Here is a tiny trained network, its code and every weight. The questions are about switching its units off for an input and a class, where a switched-off unit gives its printed mean instead of its output.

import numpy as np


def w(rows, s, z=0):
    codes = np.array(rows[::2]) - 128.0
    scale = np.full(codes.shape[1], s)
    scale[-1] = z or s
    return codes * scale


def norm(h):
    return h / np.sqrt((h * h).mean(-1, keepdims=True) + 1e-5)


def f(y):
    return np.maximum(y, 0)


def log_softmax(a):
    a = a - a.max(-1, keepdims=True)
    return a - np.log(np.exp(a).sum(-1, keepdims=True))


def net(x, mask):
    res = np.array(x, float).reshape(1, 7) / 4 @ E
    u = 0
    for l in range(2):
        y = f(norm(res) @ A[l][:, :-1].T + A[l][:, -1])
        res = res + np.where(mask[u : u + 16], y, B[l][:, -1]) @ B[l][:, :-1]
        u += 16
    return log_softmax(norm(res)[-1] @ U[:, :-1].T + U[:, -1])


A, B = {}, {}
E = w([
[148,108,188,251,76,144,131,205],'x0',
[79,135,78,135,173,178,203,160],'x1',
[130,144,253,186,234,83,64,116],'x2',
[133,206,137,15,146,179,76,129],'x3',
[147,154,93,238,98,92,53,135],'x4',
[51,182,112,26,67,180,38,201],'x5',
[197,150,101,86,181,102,110,219],'x6',
],0.0042)
A[0] = w([
[206,117,151,46,184,48,121,167,91],'0.n0',
[68,163,77,96,58,109,2,198,86],'0.n1',
[221,218,62,29,63,142,133,183,123],'0.n2',
[50,115,198,217,106,114,146,125,3],'0.n3',
[117,123,225,151,5,222,188,196,128],'0.n4',
[134,235,140,27,136,93,87,86,106],'0.n5',
[132,78,43,226,29,126,168,46,135],'0.n6',
[103,118,198,99,114,103,117,75,51],'0.n7',
[85,132,184,248,101,131,157,179,133],'0.n8',
[37,155,147,224,94,181,192,122,33],'0.n9',
[222,90,131,144,132,58,172,100,111],'0.n10',
[153,165,91,187,126,148,147,169,121],'0.n11',
[58,104,89,107,89,113,206,127,25],'0.n12',
[107,126,42,33,129,180,184,95,124],'0.n13',
[99,115,64,44,124,196,193,129,71],'0.n14',
[179,172,95,164,117,172,122,188,88],'0.n15',
],0.0063,0.0036)
B[0] = w([
[123,81,75,168,112,72,158,49,190],'0.n0',
[104,91,153,187,225,219,58,213,228],'0.n1',
[230,123,142,112,116,91,76,70,247],'0.n2',
[241,130,163,72,54,117,150,117,172],'0.n3',
[157,54,88,39,140,132,147,106,221],'0.n4',
[171,64,63,61,66,159,88,68,220],'0.n5',
[97,22,2,227,218,42,48,67,232],'0.n6',
[166,114,93,136,119,184,113,144,150],'0.n7',
[154,152,199,26,145,100,152,177,219],'0.n8',
[115,80,104,129,165,29,96,96,177],'0.n9',
[127,110,113,180,97,83,141,189,192],'0.n10',
[184,161,181,120,127,111,107,217,168],'0.n11',
[79,133,166,183,163,167,160,158,172],'0.n12',
[84,189,204,93,19,152,210,168,255],'0.n13',
[63,151,202,175,55,164,234,149,232],'0.n14',
[129,165,138,154,101,120,66,160,163],'0.n15',
],0.0058,0.0054)
A[1] = w([
[54,151,122,185,129,154,236,50,47],'1.n0',
[181,105,146,227,173,2,128,83,147],'1.n1',
[140,111,118,162,103,170,42,78,75],'1.n2',
[108,233,194,145,180,124,124,188,61],'1.n3',
[95,194,59,48,111,104,142,56,33],'1.n4',
[153,165,38,113,46,188,144,181,76],'1.n5',
[130,118,147,144,179,130,132,90,90],'1.n6',
[97,178,120,32,77,157,207,115,127],'1.n7',
[136,182,103,126,165,185,47,47,81],'1.n8',
[120,166,114,118,119,193,52,34,157],'1.n9',
[72,175,199,89,119,182,157,140,104],'1.n10',
[59,126,32,161,148,110,230,128,42],'1.n11',
[44,157,97,166,143,140,122,94,4],'1.n12',
[132,153,140,191,143,163,119,204,69],'1.n13',
[179,128,84,148,58,121,63,125,118],'1.n14',
[121,30,97,107,136,189,89,111,102],'1.n15',
],0.0078,0.0034)
B[1] = w([
[87,80,172,176,131,157,47,255,173],'1.n0',
[102,186,25,108,154,86,129,54,255],'1.n1',
[99,94,135,86,159,115,106,203,163],'1.n2',
[125,230,64,184,79,182,123,127,146],'1.n3',
[228,141,240,117,65,190,216,62,153],'1.n4',
[195,166,131,116,160,78,108,99,177],'1.n5',
[165,137,73,89,121,106,61,133,144],'1.n6',
[166,123,144,162,129,138,171,55,213],'1.n7',
[121,57,114,49,147,100,81,215,159],'1.n8',
[134,45,150,25,151,154,120,211,176],'1.n9',
[131,74,127,164,199,72,138,64,183],'1.n10',
[49,130,164,185,139,144,128,124,174],'1.n11',
[135,91,232,136,149,183,159,114,135],'1.n12',
[138,212,173,137,57,168,90,115,148],'1.n13',
[52,108,97,90,222,90,141,121,176],'1.n14',
[82,156,136,134,105,116,113,180,177],'1.n15',
],0.0069,0.0084)
U = w([
[112,155,33,183,160,31,127,47,196],'0',
[184,125,201,84,80,169,214,50,127],'1',
[6,111,164,233,105,179,190,147,53],'2',
[125,98,111,49,143,130,52,194,206],'3',
[157,250,143,185,90,170,87,184,2],'4',
],0.014,0.0028)

Each question gives the input, the list of numbers given to net, and the class t.
The units are the neurons (one row each of A and B). Each row of codes is followed by its name. A weight is (code - 128) times the scale printed after its matrix; where a second scale follows, it is the last column's (A, B and U).
mask holds one flag per neuron, layer by layer. A switched-off neuron (its flag False) gives its mean, the last column of its row in B, instead of its output. The means were averaged over made-up inputs and are rounded, as every weight is.
A unit's drop is (log p(t) with every unit on - log p(t) with that unit switched off) / (log p(t) with every unit on - log p(t) with every unit switched off).
The circuit of an input: a set's keep is (log p(t) with only the set's units on - log p(t) with every unit switched off) / (log p(t) with every unit on - log p(t) with every unit switched off). Starting from the 12 units with the biggest drops (on a tie, the unit counted first), units are removed one at a time, each time the one whose removal leaves the highest keep (on an exact tie, the one counted first), for as long as the keep stays at least 0.8.
circuit, biggest first: the units of the circuit, biggest drop first
most important unit: the unit with the biggest drop
top k neurons: the k neurons with the biggest drops, biggest first
top k neurons in layer l: the k neurons of layer l with the biggest drops, biggest first
drop of u: that unit's drop, to one decimal
input [-6,-5,3,8,-3,-1,0], class 1: circuit, biggest first => 1.n4
input [-1,1,-1,-7,-5,-2,3], class 2: circuit, biggest first => 0.n2, 1.n11
input [4,-2,8,-2,4,7,-7], class 3: circuit, biggest first => 0.n14, 1.n7
input [-2,0,-2,-1,1,1,2], class 1: top 2 neurons => 0.n13, 0.n14
input [-1,-4,2,0,-4,2,-8], class 3: top 3 neurons => 0.n13, 0.n14, 0.n7
input [3,4,-2,3,-5,-4,5], class 1: top 2 neurons => 0.n6, 0.n2
input [7,-3,0,2,1,-4,5], class 4: top 2 neurons => 0.n6, 0.n8
input [6,6,-6,6,-7,-3,-3], class 2: top 3 neurons => 0.n14, 1.n0, 0.n12
input [2,-1,-3,7,-3,-6,6], class 0: top 4 neurons in layer 0 => 0.n0, 0.n2, 0.n10, 0.n8
input [-5,6,-3,0,8,3,1], class 4: circuit, biggest first => 0.n1, 1.n13, 0.n4
input [6,-7,4,-3,-4,2,-5], class 1: top 4 neurons in layer 0 => 0.n8, 0.n3, 0.n1, 0.n6
input [7,-1,-5,6,-5,-6,7], class 0: circuit, biggest first => 0.n0, 1.n9
input [2,4,-2,4,8,-1,0], class 3: top 4 neurons in layer 0 => 0.n1, 0.n6, 0.n14, 0.n13
input [7,2,1,1,4,7,3], class 4: top 2 neurons => 1.n3, 1.n13
input [5,-1,-1,-1,4,6,-8], class 3: most important unit => 0.n1
input [4,5,-7,-6,-4,2,5], class 2: top 4 neurons in layer 0 => 0.n12, 0.n6, 0.n14, 0.n5
input [7,1,-7,8,-1,-8,-8], class 0: top 2 neurons in layer 0 => 0.n6, 0.n9
input [7,-4,8,4,0,1,-6], class 1: top 2 neurons in layer 0 => 0.n6, 0.n8
input [4,-7,-7,-5,-5,2,6], class 0: top 2 neurons => 0.n2, 1.n9
input [7,7,7,-2,4,5,-3], class 3: circuit, biggest first => 0.n8
input [3,-8,-1,-4,-7,1,-2], class 3: top 2 neurons => 0.n4, 0.n13
input [-5,8,-4,7,6,8,-4], class 1: top 3 neurons => 0.n13, 0.n14, 0.n6
input [1,3,-6,0,3,7,-3], class 4: top 2 neurons in layer 1 => 1.n13, 1.n5
input [4,1,3,3,-8,5,3], class 1: top 2 neurons => 0.n6, 1.n7
input [3,-7,4,-6,2,7,6], class 4: top 2 neurons in layer 1 => 1.n3, 1.n13
input [-8,7,-2,0,1,8,-7], class 1: drop of 1.n7 => 0.3
input [3,7,4,0,-4,8,8], class 4: most important unit => 1.n3
